Below are the code and all the weights of a small trained network. Each question names an input and a class and asks about switching units off, where a switched-off unit gives its printed mean instead of its output.

import numpy as np


def w(rows, s, z=0):
    codes = np.array(rows[::2]) - 128.0
    scale = np.full(codes.shape[1], s)
    scale[-1] = z or s
    return codes * scale


def f(y):
    return y / 2 * (1 + np.tanh(0.7978845608 * (y + 0.044715 * y**3)))


def log_softmax(a):
    a = a - a.max(-1, keepdims=True)
    return a - np.log(np.exp(a).sum(-1, keepdims=True))


def net(x, mask):
    res = np.array(x, float).reshape(1, 3) / 4 @ E
    y = f(res @ A[0][:, :-1].T + A[0][:, -1])
    res = res + np.where(mask, y, B[0][:, -1]) @ B[0][:, :-1]
    return log_softmax(res[-1] @ U[:, :-1].T + U[:, -1])


A, B = {}, {}
E = w([
[57,200,116,131,101,155,13,56,255,138,194,50],'x0',
[186,146,112,101,63,176,63,184,103,184,126,102],'x1',
[220,91,6,97,69,131,124,92,159,130,92,232],'x2',
],0.0075)
A[0] = w([
[81,122,141,144,159,115,163,131,126,117,122,125,138],'neuron 1',
[5,119,174,132,168,120,163,116,126,103,131,114,174],'neuron 2',
[66,140,116,131,115,131,64,105,194,123,133,88,153],'neuron 3',
[229,114,148,129,134,126,174,186,45,135,118,150,217],'neuron 4',
[96,146,161,120,110,141,71,162,113,147,132,51,142],'neuron 5',
[230,110,45,124,112,123,137,93,158,123,120,218,254],'neuron 6',
],0.019,0.0037)
B[0] = w([
[167,155,79,146,100,116,171,135,146,200,116,141,165],'neuron 1',
[111,206,126,101,132,127,168,80,68,217,136,141,213],'neuron 2',
[127,132,142,107,129,143,78,52,176,180,138,97,216],'neuron 3',
[204,38,140,123,147,137,98,136,60,43,128,139,246],'neuron 4',
[85,119,121,167,131,127,112,204,116,53,119,105,197],'neuron 5',
[255,106,86,91,65,138,118,156,109,82,122,182,253],'neuron 6',
],0.017,0.022)
U = w([
[66,159,144,165,131,112,153,175,132,125,135,113,35],'0',
[168,2,129,118,122,108,166,182,108,32,99,190,100],'1',
[170,140,72,89,62,151,89,99,166,145,146,150,166],'2',
[104,98,125,153,125,93,170,144,187,123,114,156,4],'3',
[98,186,148,120,147,107,172,78,120,201,153,128,158],'4',
[42,137,176,146,138,139,74,107,218,128,170,74,208],'5',
[109,101,150,170,149,116,150,197,84,87,121,117,230],'6',
],0.0074,0.0028)

Each question gives the input, the list of numbers given to net, and the class t.
The units are the neurons (one row each of A and B). Each row of codes is followed by its name. A weight is (code - 128) times the scale printed after its matrix; where a second scale follows, it is the last column's (A, B and U).
mask holds one flag per neuron, in row order. A switched-off neuron (its flag False) gives its mean, the last column of its row in B, instead of its output. The means were averaged over made-up inputs and are rounded, as every weight is.
A unit's drop is (log p(t) with every unit on - log p(t) with that unit switched off) / (log p(t) with every unit on - log p(t) with every unit switched off).
The circuit of an input: a set's keep is (log p(t) with only the set's units on - log p(t) with every unit switched off) / (log p(t) with every unit on - log p(t) with every unit switched off). Starting from all 6 units, units are removed one at a time, each time the one whose removal leaves the highest keep (on an exact tie, the one counted first), for as long as the keep stays at least 0.8.
circuit, biggest first: the units of the circuit, biggest drop first
k most important neurons: the k neurons with the biggest drops, biggest first
drop of u: that unit's drop, to one decimal
input [2,6,0], class 5: circuit, biggest first	[neuron 6; neuron 4]
input [-2,-6,1], class 2: 2 most important neurons	[neuron 4; neuron 5]
input [8,-5,-8], class 4: circuit, biggest first	[neuron 2]
input [-4,-4,-3], class 4: circuit, biggest first	[neuron 6; neuron 2]
input [-4,-7,-1], class 4: circuit, biggest first	[neuron 6; neuron 2]
input [0,-8,4], class 2: 3 most important neurons	[neuron 4; neuron 5; neuron 1]
input [-1,4,-8], class 6: 2 most important neurons	[neuron 5; neuron 3]
input [8,-5,2], class 5: 2 most important neurons	[neuron 6; neuron 3]
input [-3,-7,-8], class 4: drop of neuron 6	0.0
input [7,-1,2], class 5: drop of neuron 6	0.3
input [5,0,-1], class 5: drop of neuron 6	0.3
input [2,5,-1], class 5: drop of neuron 4	0.3
